Below are the code and all the weights of a small trained network. Each question names an input and a target symbol and asks about switching units off, where a switched-off unit gives its printed mean instead of its output.

import numpy as np


def w(rows, s, z=0):
    codes = np.array(rows[::2]) - 128.0
    scale = np.full(codes.shape[1], s)
    scale[-1] = z or s
    return codes * scale


def norm(h):
    return h / np.sqrt((h * h).mean(-1, keepdims=True) + 1e-5)


def f(y):
    return y / 2 * (1 + np.tanh(0.7978845608 * (y + 0.044715 * y**3)))


def softmax(a):
    e = np.exp(a - a.max(-1, keepdims=True))
    return e / e.sum(-1, keepdims=True)


def log_softmax(a):
    a = a - a.max(-1, keepdims=True)
    return a - np.log(np.exp(a).sum(-1, keepdims=True))


def net(x, mask):
    ids = ['ΓΔΣΩβεζ'.index(c) for c in x.split()]
    T = len(ids)
    res = E[ids] + P[:T]
    r = norm(res)
    for j in range(2):
        rows = slice(3 * j, 3 * j + 3)
        q, k, v = (r @ M[0][rows].T for M in (Q, K, V))
        z = softmax(np.where(np.tri(T) > 0, q @ k.T / 3**0.5, -1e9)) @ v
        o = O[0][rows]
        res = res + np.where(mask[j], z, o[:, -1]) @ o[:, :-1]
    y = f(norm(res) @ A[0][:, :-1].T + A[0][:, -1])
    res = res + np.where(mask[2:10], y, B[0][:, -1]) @ B[0][:, :-1]
    return log_softmax(norm(res)[-1] @ U[:, :-1].T + U[:, -1])


Q, K, V, O, A, B = {}, {}, {}, {}, {}, {}
E = w([
[131,161,103,85,131,51,93,104,141,147,139],'Γ',
[132,228,179,35,115,136,129,181,224,120,163],'Δ',
[100,174,103,92,11,80,140,88,123,139,178],'Σ',
[130,131,210,99,172,192,207,75,158,164,162],'Ω',
[205,151,128,191,108,237,140,105,130,124,131],'β',
[179,139,76,104,47,246,185,52,95,161,3],'ε',
[150,110,128,163,29,159,151,210,99,119,135],'ζ',
],0.00052)
P = w([
[53,88,139,157,168,50,24,117,106,104,175],'0',
[106,209,206,73,71,143,144,100,139,102,97],'1',
[142,180,169,69,82,178,175,114,139,118,106],'2',
[189,150,117,97,84,161,173,135,150,141,128],'3',
[210,156,96,118,110,163,220,133,136,166,128],'4',
[237,168,81,141,122,165,253,135,132,164,139],'5',
],0.00043)
Q[0] = w([
[32,77,147,165,191,89,32,104,94,46,114],'h0',
[38,78,141,162,194,95,41,96,103,45,105],'h0',
[222,180,113,93,60,162,213,157,155,209,147],'h0',
[204,206,106,118,12,238,217,138,121,124,114],'h1',
[73,21,113,238,145,102,30,191,33,41,77],'h1',
[204,252,131,45,47,214,238,87,193,171,139],'h1',
],0.0023)
K[0] = w([
[197,171,141,96,94,210,211,104,127,163,37],'h0',
[199,171,149,93,86,214,215,116,128,162,40],'h0',
[57,86,107,159,165,41,41,143,129,95,216],'h0',
[142,53,86,252,122,154,110,165,71,128,153],'h1',
[72,158,136,58,134,59,73,100,141,100,115],'h1',
[162,76,111,226,117,180,154,168,91,142,147],'h1',
],0.0026)
V[0] = w([
[121,155,194,94,131,168,162,147,183,116,143],'h0',
[105,126,173,108,253,98,110,89,172,156,133],'h0',
[97,94,150,106,101,139,172,46,100,178,127],'h0',
[96,111,177,133,99,84,138,207,139,101,207],'h1',
[72,110,114,106,131,64,105,87,110,159,127],'h1',
[103,116,198,137,192,157,111,65,140,112,172],'h1',
],0.0017)
O[0] = w([
[198,132,118,141,141,111,63,147,53,170,94,109],'h0',
[103,52,91,131,169,161,76,196,132,80,70,253],'h0',
[138,226,126,106,153,153,51,171,180,122,148,120],'h0',
[142,137,100,85,123,117,118,156,27,247,159,144],'h1',
[125,119,37,97,134,168,174,97,114,124,171,117],'h1',
[123,175,58,226,123,44,181,157,194,169,115,159],'h1',
],0.0014,0.0015)
A[0] = w([
[174,154,92,140,106,110,151,127,117,166,28,84],'n0',
[56,24,87,190,185,89,83,82,59,121,151,166],'n1',
[147,205,229,82,119,94,118,123,151,119,131,253],'n2',
[160,36,136,201,87,188,173,93,43,116,44,198],'n3',
[178,86,109,133,237,158,79,164,197,67,76,25],'n4',
[89,163,201,121,180,167,193,39,147,160,156,199],'n5',
[62,147,94,126,149,3,6,103,79,125,110,191],'n6',
[68,87,144,48,117,116,74,176,135,115,112,64],'n7',
],0.0015,0.00071)
B[0] = w([
[85,66,189,145,159,76,125,195,152,169,207,173],'n0',
[119,172,193,72,3,198,97,141,185,82,129,64],'n1',
[108,28,115,195,119,192,22,118,114,86,148,255],'n2',
[27,113,160,59,136,104,32,171,185,111,177,182],'n3',
[139,178,112,86,55,114,205,17,46,126,176,176],'n4',
[111,106,59,136,63,108,33,216,148,106,126,198],'n5',
[154,116,181,153,111,251,92,202,201,105,110,136],'n6',
[173,97,149,153,175,191,221,79,70,112,36,126],'n7',
],0.0011,0.00068)
U = w([
[71,142,78,94,67,194,36,178,182,121,161,254],'Γ',
[218,160,91,135,209,148,148,166,99,170,63,172],'Δ',
[157,159,98,87,110,77,175,24,23,172,223,91],'Σ',
[86,162,106,213,169,15,191,170,182,192,121,67],'Ω',
[158,168,228,239,115,98,86,61,160,49,126,53],'β',
[68,76,107,76,118,166,203,67,166,22,84,113],'ε',
[134,47,254,96,117,134,69,159,23,177,116,91],'ζ',
],0.0031,0.0026)

Each question gives the input, a string of symbols that net reads in full, and the target symbol t.
The units are the heads (3 rows each of Q, K, V and O) and the neurons (one row each of A and B). Each row of codes is followed by its name. A weight is (code - 128) times the scale printed after its matrix; where a second scale follows, it is the last column's (O, A, B and U).
mask holds one flag per unit, heads first, then neurons. A switched-off unit (its flag False) gives its mean, the last column of its rows in O or B, instead of its output. The means were averaged over made-up inputs and are rounded, as every weight is.
A unit's drop is (log p(t) with every unit on - log p(t) with that unit switched off) / (log p(t) with every unit on - log p(t) with every unit switched off).
The circuit of an input: a set's keep is (log p(t) with only the set's units on - log p(t) with every unit switched off) / (log p(t) with every unit on - log p(t) with every unit switched off). Starting from all 10 units, units are removed one at a time, each time the one whose removal leaves the highest keep (on an exact tie, the one counted first), for as long as the keep stays at least 0.8.
units of the circuit, in order: the units of the circuit, biggest drop first
unit that matters most: the unit with the biggest drop
k most important neurons: the k neurons with the biggest drops, biggest first
heads that matter: for each layer, one digit per head in row order, 1 if its drop is at least 0.15 and else 0, layers parted by /
drop when u is switched off: that unit's drop, to one decimal
input Γ Ω β Γ Δ, target ε: unit that matters most -> h0
input Δ Ω Δ ζ Ω, target ζ: units of the circuit, in order -> h1, h0
input Δ ζ Γ Γ Γ, target ζ: units of the circuit, in order -> h1, h0
input Δ Γ Δ Δ, target ζ: heads that matter -> 11
input β Ω Δ Ω, target Ω: units of the circuit, in order -> h1, n6
input β ε Δ Σ, target Ω: heads that matter -> 01
input β Ω Ω Δ, target Ω: heads that matter -> 01
input Δ Γ Γ, target Δ: heads that matter -> 01
input Γ ε Σ Γ, target ε: heads that matter -> 11
input Δ ζ Δ Γ Ω, target ζ: heads that matter -> 11
input Δ Ω Ω Δ ζ ζ, target ζ: units of the circuit, in order -> h1, h0
input Ω ε Δ, target Δ: units of the circuit, in order -> h0, n3, n7
input ε Ω Ω Ω β, target β: heads that matter -> 01
input Σ Γ Ω, target Γ: units of the circuit, in order -> n5
input Ω Γ Δ, target Δ: heads that matter -> 10
input Ω β Γ, target Δ: heads that matter -> 10
input Γ Γ Γ Ω β, target ε: 2 most important neurons -> n4, n6
input β Γ Ω Ω Ω Σ, target Ω: heads that matter -> 01
input Σ Γ Ω β Γ, target β: heads that matter -> 01
input Δ ζ Ω Ω ε, target ζ: unit that matters most -> h0
input ζ Σ Δ Γ Δ, target Σ: heads that matter -> 11
input ε Σ Δ β Γ Γ, target β: heads that matter -> 11
input Δ Δ Σ, target ζ: heads that matter -> 10
input β Δ Γ, target Ω: heads that matter -> 01
input Δ Σ Γ Γ ζ, target ζ: drop when h0 is switched off -> 0.1
input Γ ε Γ Δ, target ε: drop when h0 is switched off -> 0.2
input Δ ζ Σ, target ζ: drop when h1 is switched off -> 0.2
input ε Γ Γ ε ε Ω, target β: drop when n4 is switched off -> 0.0
input ζ Σ ε Γ Γ Γ, target Σ: units of the circuit, in order -> h0
